Below are the code and all the weights of a small trained network. Each question names an input and a class and asks about switching units off, where a switched-off unit gives its printed mean instead of its output.

import numpy as np


def w(rows, s, z=0):
    codes = np.array(rows[::2]) - 128.0
    scale = np.full(codes.shape[1], s)
    scale[-1] = z or s
    return codes * scale


def norm(h):
    return h / np.sqrt((h * h).mean(-1, keepdims=True) + 1e-5)


def f(y):
    return y / 2 * (1 + np.tanh(0.7978845608 * (y + 0.044715 * y**3)))


def log_softmax(a):
    a = a - a.max(-1, keepdims=True)
    return a - np.log(np.exp(a).sum(-1, keepdims=True))


def net(x, mask):
    res = np.array(x, float).reshape(1, 5) / 4 @ E
    u = 0
    for l in range(2):
        y = f(norm(res) @ A[l][:, :-1].T + A[l][:, -1])
        res = res + np.where(mask[u : u + 9], y, B[l][:, -1]) @ B[l][:, :-1]
        u += 9
    return log_softmax(norm(res)[-1] @ U[:, :-1].T + U[:, -1])


A, B = {}, {}
E = w([
[135,152,115,119,136,102,117],'x0',
[128,127,128,128,127,130,129],'x1',
[208,144,133,59,249,182,130],'x2',
[111,217,197,136,124,156,134],'x3',
[152,139,132,179,167,82,254],'x4',
],0.0085)
A[0] = w([
[83,134,110,128,99,133,95,174],'L0N1',
[140,130,79,104,118,114,125,181],'L0N2',
[132,160,141,141,101,136,147,73],'L0N3',
[145,68,67,140,143,125,117,173],'L0N4',
[129,76,64,136,111,106,154,161],'L0N5',
[98,132,131,192,64,48,222,74],'L0N6',
[105,132,127,130,182,95,245,2],'L0N7',
[68,124,129,149,32,82,120,161],'L0N8',
[164,151,109,147,163,168,142,66],'L0N9',
],0.012,0.0039)
B[0] = w([
[165,103,183,143,120,84,149,184],'L0N1',
[114,26,164,156,100,214,183,153],'L0N2',
[113,141,179,158,130,69,177,136],'L0N3',
[151,75,166,58,213,117,235,190],'L0N4',
[131,146,75,162,72,20,13,188],'L0N5',
[26,129,135,47,88,140,135,241],'L0N6',
[226,138,97,194,156,140,130,192],'L0N7',
[246,147,94,176,207,162,150,254],'L0N8',
[101,84,176,132,17,97,49,156],'L0N9',
],0.013,0.0088)
A[1] = w([
[198,134,131,184,156,150,76,18],'L1N1',
[123,130,129,133,131,119,40,148],'L1N2',
[213,124,183,179,149,88,128,71],'L1N3',
[104,250,179,149,110,176,133,3],'L1N4',
[90,111,117,59,126,101,133,121],'L1N5',
[150,238,192,155,103,193,115,181],'L1N6',
[149,134,120,72,144,176,137,171],'L1N7',
[52,109,193,47,138,114,104,82],'L1N8',
[113,148,121,109,117,108,98,212],'L1N9',
],0.019,0.0019)
B[1] = w([
[73,113,113,87,152,76,197,222],'L1N1',
[202,105,173,120,112,132,148,150],'L1N2',
[150,101,170,133,87,155,57,249],'L1N3',
[118,19,190,28,135,75,168,216],'L1N4',
[82,195,122,166,105,146,129,157],'L1N5',
[133,253,81,236,122,182,103,247],'L1N6',
[111,108,144,155,101,88,118,171],'L1N7',
[130,125,64,64,177,161,124,173],'L1N8',
[154,106,101,188,180,106,142,134],'L1N9',
],0.022,0.015)
U = w([
[175,5,147,143,83,95,70,252],'0',
[152,191,210,236,92,177,87,163],'1',
[79,64,31,38,193,178,104,71],'2',
[206,210,77,118,222,229,132,32],'3',
[51,141,12,197,102,66,157,63],'4',
[65,133,188,85,143,100,247,83],'5',
],0.016,0.0031)

Each question gives the input, the list of numbers given to net, and the class t.
The units are the neurons (one row each of A and B). Each row of codes is followed by its name. A weight is (code - 128) times the scale printed after its matrix; where a second scale follows, it is the last column's (A, B and U).
mask holds one flag per neuron, layer by layer. A switched-off neuron (its flag False) gives its mean, the last column of its row in B, instead of its output. The means were averaged over made-up inputs and are rounded, as every weight is.
A unit's drop is (log p(t) with every unit on - log p(t) with that unit switched off) / (log p(t) with every unit on - log p(t) with every unit switched off).
The circuit of an input: a set's keep is (log p(t) with only the set's units on - log p(t) with every unit switched off) / (log p(t) with every unit on - log p(t) with every unit switched off). Starting from the 12 units with the biggest drops (on a tie, the unit counted first), units are removed one at a time, each time the one whose removal leaves the highest keep (on an exact tie, the one counted first), for as long as the keep stays at least 0.8.
circuit, biggest first: the units of the circuit, biggest drop first
unit that matters most: the unit with the biggest drop
top k neurons: the k neurons with the biggest drops, biggest first
k most important neurons of layer l: the k neurons of layer l with the biggest drops, biggest first
input [6,1,-6,4,7], class 5: top neuron : L0N6
input [-3,-1,2,8,-6], class 3: circuit, biggest first : L0N8, L1N6, L1N8
input [-2,7,4,6,-6], class 3: top 3 neurons : L0N8, L1N6, L1N8
input [2,-3,-5,2,5], class 5: 3 most important neurons of layer 0 : L0N6, L0N8, L0N7
input [8,8,1,0,-6], class 2: circuit, biggest first : L0N8, L1N8
input [-5,-7,2,-6,-7], class 2: top 2 neurons : L0N8, L1N6
input [1,0,4,8,-4], class 3: top 4 neurons : L0N8, L1N6, L0N7, L1N8
input [-8,-3,-6,2,4], class 5: top 4 neurons : L0N6, L0N8, L1N3, L1N4
input [-2,1,2,2,0], class 3: 4 most important neurons of layer 0 : L0N8, L0N7, L0N9, L0N6
input [4,6,-5,4,6], class 5: 2 most important neurons of layer 1 : L1N4, L1N3
input [-4,-7,6,-2,-2], class 2: top 4 neurons : L0N8, L0N7, L1N6, L1N8
input [-1,2,6,0,-8], class 2: circuit, biggest first : L1N8, L0N8
input [-8,-6,4,-8,0], class 2: 4 most important neurons of layer 0 : L0N4, L0N7, L0N8, L0N1
input [-2,0,7,4,8], class 1: unit that matters most : L1N3
input [-5,-5,-4,0,2], class 4: top 3 neurons : L0N6, L1N3, L0N5
input [-6,-3,2,-4,0], class 2: top 4 neurons : L0N4, L0N7, L0N8, L1N6
input [-3,-8,6,-5,5], class 0: 2 most important neurons of layer 1 : L1N6, L1N3
input [-1,8,-1,-6,7], class 4: 4 most important neurons of layer 0 : L0N6, L0N8, L0N5, L0N7
input [2,-2,8,-1,1], class 0: top 2 neurons : L0N6, L1N6
input [-3,-8,7,8,6], class 1: circuit, biggest first : L1N3
